Each row has a hidden value; after the row comes its group, the name of the range that the value falls in. Each part has its own.
|  -1 |   6 | -14 |  -2 |   2 |  -7 | -14 |  -3 |   1 |   0 |  -1 |  10 |   0 | -10 |  -7 |   7 | : E
| -10 |  10 |   9 | -16 |   1 |  -3 |  -3 |   0 |  10 |   4 |  14 | -10 |   2 |   6 |   9 |  10 | : W
| -18 |  14 |  37 | -51 | -10 |  -1 |  -7 |  -3 |  18 |  46 |  25 | -31 |   9 |  24 |   5 |  15 | : W
|  -4 |  10 | -29 | -24 |   3 | -16 | -23 |  -6 |  10 |  22 |   3 |  12 |  -6 | -17 |  -3 |  -7 | : E
|  -2 |   3 | -14 | -14 |  -4 | -10 | -20 | -11 |  -1 |  20 |  -7 |   6 |   3 | -10 | -19 |  -1 | : E
| -15 |  21 |  13 | -30 |   3 |  -2 |  -5 |   3 |  19 |  12 |  30 | -14 |  -2 |   9 |  22 |  12 | : W
|  0 |  3 | -8 | -1 |  1 | -2 |  1 |  0 | -1 | -5 |  0 |  3 | -3 | -3 |  1 |  0 | : E
|  -2 |   7 | -17 | -21 |   2 | -10 | -14 |  -7 |   7 |  13 |   7 |   7 |  -3 | -11 |  -1 |  -1 | : E
|  -4 |   9 | -14 | -21 |   6 | -11 | -14 |  -1 |   9 |   2 |  10 |  16 |  -5 | -10 |   1 |  -1 | : W
|  -5 |  10 | -14 | -33 |  -2 | -14 | -20 | -11 |   8 |  40 |   3 |   4 |  -1 | -11 | -11 |  -4 | : E
|   4 |   2 | -33 | -12 |   1 |  -9 | -16 |  -8 |  -3 |  15 | -10 |  17 |  -2 | -19 | -15 | -10 | : E
|  -9 |  15 |  15 | -48 |  -5 |  -4 |  -7 |  -2 |  13 |  26 |  14 | -15 |   4 |   9 |   1 |   9 | : W
|  -1 |   9 | -10 |   5 |   9 |  -3 |  -3 |   4 |   5 | -23 |   6 |   8 |  -4 |  -8 |   8 |   6 | : W
|  -2 |   9 | -14 |   6 |   4 |  -5 | -12 |  -1 |   3 |  -5 |   1 |  10 |  -1 |  -8 |  -3 |   5 | : E
|  -8 |  15 |   9 | -14 |   2 |  -3 |  -3 |   2 |   9 |   0 |  12 |  -9 |   1 |   5 |   9 |  10 | : W
|  -6 |  14 | -15 | -36 |   4 | -12 | -19 |  -5 |  12 |   7 |  13 |   5 |  -5 | -11 |   5 |  -1 | : W
|  -8 |   7 |  21 |   3 |   1 |   9 |  10 |   4 |   3 | -21 |   8 | -15 |   4 |  15 |  16 |  15 | : W
|   1 |   5 | -12 |  -4 |   2 |  -5 | -11 |  -2 |   2 |   1 |  -2 |   7 |  -1 |  -9 |  -6 |   1 | : E
|  -9 |  10 |  15 | -26 |   2 |  -4 |   3 |   3 |  11 |   8 |  21 | -12 |  -2 |  12 |  16 |   7 | : W
|  -2 |   2 | -12 | -25 |  -1 | -10 | -17 |  -6 |   4 |  27 |   4 |   5 |  -2 | -12 |  -7 |  -6 | : E
| -11 |  16 |  16 | -14 |   6 |  -2 |   3 |   8 |  16 | -23 |  23 |  -9 |  -2 |   7 |  28 |  14 | : W
|  -9 |  14 |   8 |   3 |   5 |   0 |  -4 |   4 |   9 | -17 |  12 |  -2 |   2 |   6 |  12 |  18 | : W
| -10 |  17 |   5 | -16 |   4 |  -3 |   1 |   5 |  14 | -20 |  20 |  -5 |  -3 |   2 |  22 |  12 | : W
|  -2 |   5 |   2 |  -5 |  -5 |  -3 |  -9 |  -6 |   0 |  19 |  -2 |  -1 |   4 |  -2 | -12 |   2 | : E
|  -7 |   5 |  11 | -22 |  -4 |  -4 | -10 |  -3 |   7 |  13 |  13 | -10 |   3 |   6 |  -1 |   3 | : W
| -2 |  1 | 10 | -8 | -4 |  1 | -3 |  0 |  1 |  8 | -1 | -7 |  3 |  5 | -1 |  1 | : W
|  -2 |   9 | -12 | -17 |   1 | -10 | -11 |  -4 |   6 |  26 |   5 |   4 |   1 |  -3 |  -1 |   0 | : W
|  -5 |  16 | -36 | -35 |   8 | -18 | -23 |  -2 |  16 |   6 |  17 |  15 | -10 | -19 |   4 |  -6 | : E
|  -4 |   8 | -10 | -13 |  -2 | -10 | -16 |  -7 |  21 |  20 |   0 |   2 |   1 |  -7 |  -9 |   3 | : E
|   5 |   5 | -27 |  36 |  12 |  -2 | -10 |   4 |  -2 | -45 |  -9 |  23 |  -5 | -19 |   1 |   3 | : E
|  -5 |  11 |   6 |  -1 |   4 |   3 |   1 |   5 |   6 | -17 |   6 |  -3 |   1 |   5 |  12 |  12 | : W
|  -3 |  11 |  -8 | -19 |   1 |  -8 | -12 |  -5 |   5 | -17 |   1 |   3 |   0 |  -6 |  -8 |   5 | : E
|  -5 |   6 |  -9 | -19 |   0 |  -9 | -17 |  -6 |   5 |  20 |   1 |  -1 |   1 |  -6 |  -5 |   1 | : E
|   2 |   2 | -30 | -17 |   1 | -13 | -21 |  -6 |   0 |  21 |  -8 |  15 |  -5 | -20 | -12 | -11 | : E
|  -6 |   5 | -12 | -24 |   1 | -13 | -11 |  -4 |  11 |  17 |  14 |   1 |  -5 |  -7 |   4 |  -7 | : W
|  -1 |   3 | -30 | -16 |   3 | -11 | -18 |  -6 |   3 |  12 |  -2 |  10 |  -4 | -15 | -11 |  -8 | : E
| -10 |  18 |   0 | -24 |   8 |  -6 |  -4 |   7 |  17 |  -7 |  23 |   1 |  -4 |   5 |  23 |   6 | : W
|  -2 |   7 | -32 | -37 |   0 | -19 | -32 | -12 |   9 |  40 |   0 |  15 |  -4 | -17 | -14 |  -9 | : E
|  -2 |   4 |  -6 | -24 |  -3 | -10 | -17 |  -6 |   3 |  26 |   2 |   3 |   0 |  -6 |  -9 |  -1 | : E
|  -8 |  13 |  11 |  -1 |  -1 |   2 |   4 |   4 |  12 |  -4 |   7 | -10 |   6 |  11 |   6 |  17 | : W
|  -8 |  19 |  -2 | -13 |  11 | -11 |  -9 |   7 |  18 | -22 |  21 |   5 |  -8 |  -7 |  24 |   6 | : W
|  -4 |   5 | -11 | -32 |  -2 | -14 | -20 |  -9 |   6 |  28 |   3 |   3 |   1 |  -7 | -10 |  -2 | : E
|  -2 |   6 | -10 | -17 |  -2 |  -7 | -16 |  -8 |   3 |  17 |  -1 |   7 |   0 |  -9 | -12 |  -1 | : E
|  -2 |   8 | -14 |   0 |   3 |  -6 | -10 |  -1 |   2 |  -9 |  -5 |  10 |  -2 |  -5 |  -1 |   3 | : E
|   0 |  17 |   1 |  13 |   1 |   0 |  -3 |   2 |   0 | -11 |  -1 |   5 |   0 |  -4 |   0 |   6 | : W
| -10 |  16 |  15 | -28 |  -1 |  -1 |  -5 |   0 |  12 |  13 |  17 | -13 |   2 |  12 |   8 |   9 | : W
|  0 | -4 | 11 |  5 | -6 |  5 |  7 |  0 | -2 |  2 | -4 | -5 |  5 |  3 | -6 |  5 | : W
| -3 |  4 | 19 |  3 | -4 |  6 |  1 | -1 | -1 |  3 | -1 | -7 |  7 | 10 | -8 | 13 | : W
|  -4 |  -1 |   4 |  -9 | -15 |  -1 | -22 | -14 |  -6 |  47 | -22 |  -3 |  14 |  -2 | -40 |   7 | : E
|  -4 |   3 |  -4 | -11 |   0 |  -4 | -11 |  -2 |   6 |   6 |   1 |   0 |   0 |  -3 |  -3 |   5 | : W
|   1 |   1 | -17 | -12 |  -1 | -10 | -13 |  -6 |   3 |  19 |   2 |   7 |   0 | -10 |  -9 |  -4 | : E
|  -1 |   5 | -27 | -35 |  -1 | -15 | -28 | -11 |   5 |  41 |   0 |   9 |  -3 | -15 | -15 | -10 | : E
| -3 |  6 | -2 | -5 |  5 | -3 |  7 |  4 |  6 |  0 |  8 |  2 | -3 |  0 | 12 |  2 | : W
| -6 |  8 |  7 | -5 |  2 | -3 | -3 | -1 |  4 |  4 |  7 | -1 |  0 | -4 |  3 |  6 | : W
| -10 |  14 | -10 | -30 |  -6 |  -6 | -12 |  -5 |  11 |  31 |  11 | -12 |   4 |   7 |  -4 |   8 | : W
| -10 |  16 |  14 | -11 |   5 |  -1 |  -1 |   5 |  10 | -15 |  15 |  -8 |   0 |   9 |  15 |  14 | : W
|  -3 |  11 |  -8 | -13 |   7 | -10 |  -8 |   0 |   7 |  -8 |   7 |   4 |  -3 |  -8 |   6 |   2 | : W
